[128 = 0]
[149 107 105 118 132 128 130 105 179 103  93  86 102 109 160 116 112  59
  86 142 132 147 127 121 123 139 123]	(81) (35)
[133 123 121 116 114 115 110 118 136 128 131  86 119 121 137 129 123  90
 100 139 138 137 138 122 116 124 144]	(81) (32)
[144 109 113 125 128 129 125 112 156 112 117 101 109 124 123 121 127  86
  91 149 138 142 127 125 139 122 156]	(81) (35)
[126 133 123 149 108 145 119 118 112 129 160 126 140 131 108 144 138 125
 118 116 126 133 116 121 121 141 120]	(75) (28)
[118 153 150 153  86 141 114 117 109 149 216 123 158 143  77 161 156 130
 123 136 139 135 124 123 126 112 185]	(75) (30)
[114 155 140 137 116 143 128 120 127 138 178 146 160 127 122 153 135 143
 176 128 132 133 124 116 128 131 140]	(75) (30)
[123 142 138 120 118 115 116 127 144 118 130 111 136 130 136 144 125 107
 109 147 149 155 134 137 125 115 153]	(81) (32)
[122 146 128 125 124 121 101 121 131 110 124 113 116 122 141 149 115  98
 118 142 146 138 132 123 118 105 145]	(81) (32)
[141 109 116 113 123 120 128 113 163 118 109  97 117 118 143 124 121  72
  85 142 126 142 129 127 121 131 133]	(81) (35)
[123 151 125 152 106 152 123 119  88 144 180 130 152 122 110 143 148 124
 172 105 132 133 124 114 110 138 121]	(75) (30)
[114 163 156 157  75 143  99 123 106 165 252 128 163 159  60 168 164 159
 149 144 154 134 122 125 142 109 229]	(75) (30)
[139 106 108 126 138 135 131 110 172  97 101  98 104 108 145 129 113  58
  99 138 128 149 126 123 136 110 123]	(81) (35)
[118 161 138 144 102 141 128 119  99 149 187 130 157 130 123 148 141 130
 180 120 137 136 132 115 116 140 134]	(75) (30)
[135 118 118 119 132 121 139 119 155 110  95  94 115 115 149 134 119  67
  91 143 134 140 129 125 117 123 124]	(81) (35)
[130 119 131 126 115 130 145 114 164 118 145  98 131 135 118 137 141  62
  87 159 139 149 138 113 131 119 169]	(81) (35)
[137 130 123 150 112 145 106 113 124 130 163 127 138 131 103 132 137 136
 117 117 122 131 107 118 128 137 135]	(75) (28)
[131 120 110 113 151 128 123 113 148 105  89 117 107 105 173 127  98  93
 134 122 130 145 129 117 113 131  91]	(81) (32)
[147 111 117 138 112 134 129 109 151 114 141  85 121 114 115 127 140  62
  68 142 135 148 122 126 125 124 148]	(81) (35)
[118 156 141 146  97 139 127 115 117 145 198 130 156 137 105 149 141 120
 149 130 142 148 128 119 127 128 165]	(75) (30)
[124 140 135 163 110 150 113 122 119 130 186 137 144 138  72 149 150 137
 110 128 133 137 109 124 135 122 171]	(75) (28)
[138 103 117 137 131 133 144 116 146 112 117 103 119 109 122 130 128  71
 101 136 133 138 129 124 129 114 136]	(81) (35)
[133 115 125 130 124 129 143 119 164 106 111 104 118 126 125 144 128  70
  77 145 132 146 131 129 126 117 139]	(81) (35)
[144 125 105 113 142 129 106 105 142 112  90 102 103  98 189 114  96  78
 168 114 138 130 137 114 109 130  96]	(81) (32)
[120 159 145 157  80 137 117 115 112 149 226 113 165 138  84 167 162 111
 141 144 148 148 133 120 117 118 197]	(75) (30)
[124 147 125 153 112 158 131 114 119 143 178 142 147 119 126 136 138 130
 212 113 129 138 125 108 124 138 137]	(75) (30)
[136 117 116 123 126 132 119 117 163 102 124 113 115 114 126 135 103  82
  71 143 126 146 118 121 129 127 145]	(81) (35)
[134 137 119 146 119 154 104 121 121 118 159 143 129 121 109 133 129 147
 147 104 123 126 107 119 129 136 118]	(75) (28)
[138 127  96 149 139 162 118 120 111 113 113 141 120  90 156 123 109 112
 169  76 109 134 111 104 107 163  41]	(75) (28)
[136 133 106 146 124 147 114 111 120 131 133 133 121 111 136 140 120 105
 144 101 121 136 114 111 113 142  89]	(75) (28)
[127 150 132 157 101 150 115 117  90 146 188 134 158 126 105 141 149 137
 162 103 125 132 117 112 111 143 121]	(75) (30)
[136 154 112 143 115 153 106 109 101 143 175 129 132 108 135 127 133 122
 228  94 144 132 128 102 115 144 100]	(75) (30)
[127 138 121 163 112 162 155 111  84 144 168 122 146 109 116 133 149  97
 205  98 137 137 135 106 116 122 107]	(75) (30)
[120 144 124 145 135 147 122 120 110 128 149 143 128 111 132 139 128 122
 201 104 132 127 124 115 124 125 111]	(75) (30)
[131 109 121 139 132 131 138 125 158 105 124 102 118 130 108 137 135  83
  66 149 128 143 119 137 138 117 152]	(81) (35)
[115 153 138 166 109 149 103 123 127 118 203 133 149 147  65 168 157 123
 116 141 138 140 108 124 144 101 185]	(75) (28)
[132 135 122 119 122 119  93 117 143 113 128 105 115 127 139 140 118  97
 112 142 150 140 134 122 125 114 145]	(81) (32)
[147 112 109 126 129 128 107 109 149 106 102  89 105 111 144 125 119  63
  99 138 142 137 133 117 119 119 127]	(81) (35)

[129 120 150  84 113 100 177  96 115 141 171 182 119  98 169 140 140 165
 149  84 134 105 145 121 135  70 132]	(223) (423)
[108 131 142 116 112 116 166 122 153 133 156 141 109 117 166 116 102 203
 133 105 161 120 114 125 133 122 122]	(228) (431)
[126 125 155 155 134 106 140 129 142 151 156 176 134 114 156 132 114 172
 188 114 206  97 122 112 117  80 129]	(223) (434)
[116 133 155 128 112  88 157 116 142 140 135 138 134  99 125 130 121 163
 109 105 136 113 143 123 141  67 131]	(228) (429)
[118 118 154 145  70 115 126 111 135 159 100 156 110  96 183 141 121 146
 209 147 192 113 132 131  93  90  99]	(223) (418)
[113 126 131 133 106 134 129 122 114 172 134 143 121 108 140 134 137  52
 159 149 124 142 155 160 104 122 116]	(230) (421)
[121 136 182 125 118  96 179  91 127 150 204 137 128 105 148  94 119 144
  77 103 115 133 163 140 155  88 148]	(228) (429)
[135 131 148 135 119 153 110 120 107 149 157 136 102 127 152 158 127  80
 201 138 119 136 147 129 112 124 117]	(230) (416)
[152 107 131  75 146 109 124 124  95  76 190  94 105 147 129  99 134  96
 198 114 110 121 113 154 157 126 142]	(224) (424)
[118 117 199  64 113  88 199 104 126 126 200 156 122 160 175 114 115 223
 199 104 140 121 107  84 126  55 174]	(228) (431)
[130 102 190 102 103 121 163 117 133 131 157 122 138 111 125 113 192  73
 118 112 108 142 159 163 147 106 128]	(224) (405)
[134 122 122 124 128 118 159 118 130  94 129  97  94 119 128 105 113 198
 126 126 137 156  95 128 135 148 137]	(228) (429)
[111 119 180  67 109 105 140 129 114 178 186 162  91  85 169 125 134  87
 214 124 133 134 185 140 116  66 126]	(230) (416)
[138 103 159 105 100 148 127 132 114 116 140 102  74 130  93 123 139  38
 149 148 128 114 130 129 128 108 125]	(224) (424)
[118 144 163  95 122 133 156 118 104 141 162  76 118 138  95 135 167  54
 176 131 137 131 238 200 138 109 114]	(224) (427)
[122 117 156 113 116 133 130 122 121 128 151 110 108 123 120 134 135  81
 146 121 108 149 146 148 143 119 133]	(224) (405)
[112 122 163 127 123 117 149 126 131 154 144 154 122  88 175 127 103 140
 177 125 156 135 119 111  78 115 150]	(223) (418)
[135 119 160 115 115 106 152  98 128 126 152 204 120 125 160 105 110 171
 119  89 104 116 102 110 141 103 130]	(228) (429)
